Below is a small trained network, with its code and all its weights. Each question gives an input and a class and asks what happens when units are switched off, that is, made to give their printed mean instead of their output.

import numpy as np


def w(rows, s, z=0):
    codes = np.array(rows[::2]) - 128.0
    scale = np.full(codes.shape[1], s)
    scale[-1] = z or s
    return codes * scale


def f(y):
    return y / 2 * (1 + np.tanh(0.7978845608 * (y + 0.044715 * y**3)))


def log_softmax(a):
    a = a - a.max(-1, keepdims=True)
    return a - np.log(np.exp(a).sum(-1, keepdims=True))


def net(x, mask):
    res = np.array(x, float).reshape(1, 4) / 4 @ E
    y = f(res @ A[0][:, :-1].T + A[0][:, -1])
    res = res + np.where(mask, y, B[0][:, -1]) @ B[0][:, :-1]
    return log_softmax(res[-1] @ U[:, :-1].T + U[:, -1])


A, B = {}, {}
E = w([
[148,106,106,115,142,138,124],'x0',
[2,192,74,84,191,108,12],'x1',
[126,175,182,180,208,222,97],'x2',
[94,47,164,55,35,216,89],'x3',
],0.0086)
A[0] = w([
[136,109,118,109,127,165,192,20],'n1',
[103,90,167,65,39,196,122,136],'n2',
[112,159,115,76,42,200,145,123],'n3',
[82,184,70,87,130,155,62,120],'n4',
[170,118,158,181,215,210,104,131],'n5',
[172,142,111,182,135,58,138,76],'n6',
[166,165,82,86,55,57,152,103],'n7',
[135,67,123,129,45,2,90,89],'n8',
[180,165,106,216,222,66,175,106],'n9',
[124,90,198,89,102,232,123,117],'n10',
[137,85,82,84,96,63,163,155],'n11',
[120,159,153,173,149,198,149,167],'n12',
[175,97,217,178,102,142,181,72],'n13',
[233,143,173,130,85,162,209,5],'n14',
[182,98,163,164,87,154,230,113],'n15',
],0.0095,0.0031)
B[0] = w([
[85,78,46,125,177,64,120,141],'n1',
[151,40,216,138,177,86,227,230],'n2',
[203,49,181,138,220,90,190,184],'n3',
[49,105,74,35,187,133,124,222],'n4',
[203,173,124,189,13,228,46,214],'n5',
[150,24,163,122,132,165,195,177],'n6',
[176,102,143,158,73,204,81,187],'n7',
[168,232,156,145,45,211,76,203],'n8',
[175,43,177,167,177,13,254,254],'n9',
[175,45,175,173,105,67,142,214],'n10',
[190,191,131,184,66,171,105,195],'n11',
[171,161,165,201,78,192,74,185],'n12',
[45,168,54,96,172,163,110,210],'n13',
[32,161,29,28,206,159,103,219],'n14',
[54,217,80,69,168,98,86,234],'n15',
],0.0077,0.0098)
U = w([
[130,32,189,132,166,48,178,133],'0',
[2,160,65,15,204,124,19,1],'1',
[183,192,166,154,49,215,4,177],'2',
],0.008,0.0022)

Each question gives the input, the list of numbers given to net, and the class t.
The units are the neurons (one row each of A and B). Each row of codes is followed by its name. A weight is (code - 128) times the scale printed after its matrix; where a second scale follows, it is the last column's (A, B and U).
mask holds one flag per neuron, in row order. A switched-off neuron (its flag False) gives its mean, the last column of its row in B, instead of its output. The means were averaged over made-up inputs and are rounded, as every weight is.
A unit's drop is (log p(t) with every unit on - log p(t) with that unit switched off) / (log p(t) with every unit on - log p(t) with every unit switched off).
The circuit of an input: a set's keep is (log p(t) with only the set's units on - log p(t) with every unit switched off) / (log p(t) with every unit on - log p(t) with every unit switched off). Starting from the 12 units with the biggest drops (on a tie, the unit counted first), units are removed one at a time, each time the one whose removal leaves the highest keep (on an exact tie, the one counted first), for as long as the keep stays at least 0.8.
circuit, biggest first: the units of the circuit, biggest drop first
most important unit: the unit with the biggest drop
top k neurons: the k neurons with the biggest drops, biggest first
drop when u is switched off: that unit's drop, to one decimal
input [-3,-8,4,6], class 1: top 4 neurons : (n14, n15, n13, n9)
input [-3,-1,-3,2], class 2: most important unit : n9
input [-3,5,-6,-4], class 2: circuit, biggest first : (n8, n7)
input [-3,-7,8,-6], class 2: top 3 neurons : (n5, n12, n4)
input [5,-1,-8,-6], class 2: top 2 neurons : (n8, n11)
input [6,-8,0,-7], class 1: top 2 neurons : (n14, n15)
input [2,-6,1,-5], class 1: top 3 neurons : (n14, n15, n13)
input [-5,6,7,2], class 2: top 4 neurons : (n5, n14, n12, n15)
input [-8,4,6,-2], class 2: top 2 neurons : (n5, n14)
input [5,7,-7,7], class 0: top 2 neurons : (n2, n3)
input [6,6,5,7], class 0: top 2 neurons : (n10, n2)
input [0,-6,-2,4], class 1: top 2 neurons : (n14, n15)
input [-5,3,-6,-5], class 2: top 2 neurons : (n8, n2)
input [5,-7,5,5], class 1: circuit, biggest first : (n14)
input [-8,-4,-1,0], class 1: drop when n6 is switched off : 0.0
input [1,5,1,-5], class 0: drop when n15 is switched off : 0.5
input [6,4,1,-5], class 0: drop when n14 is switched off : 0.2
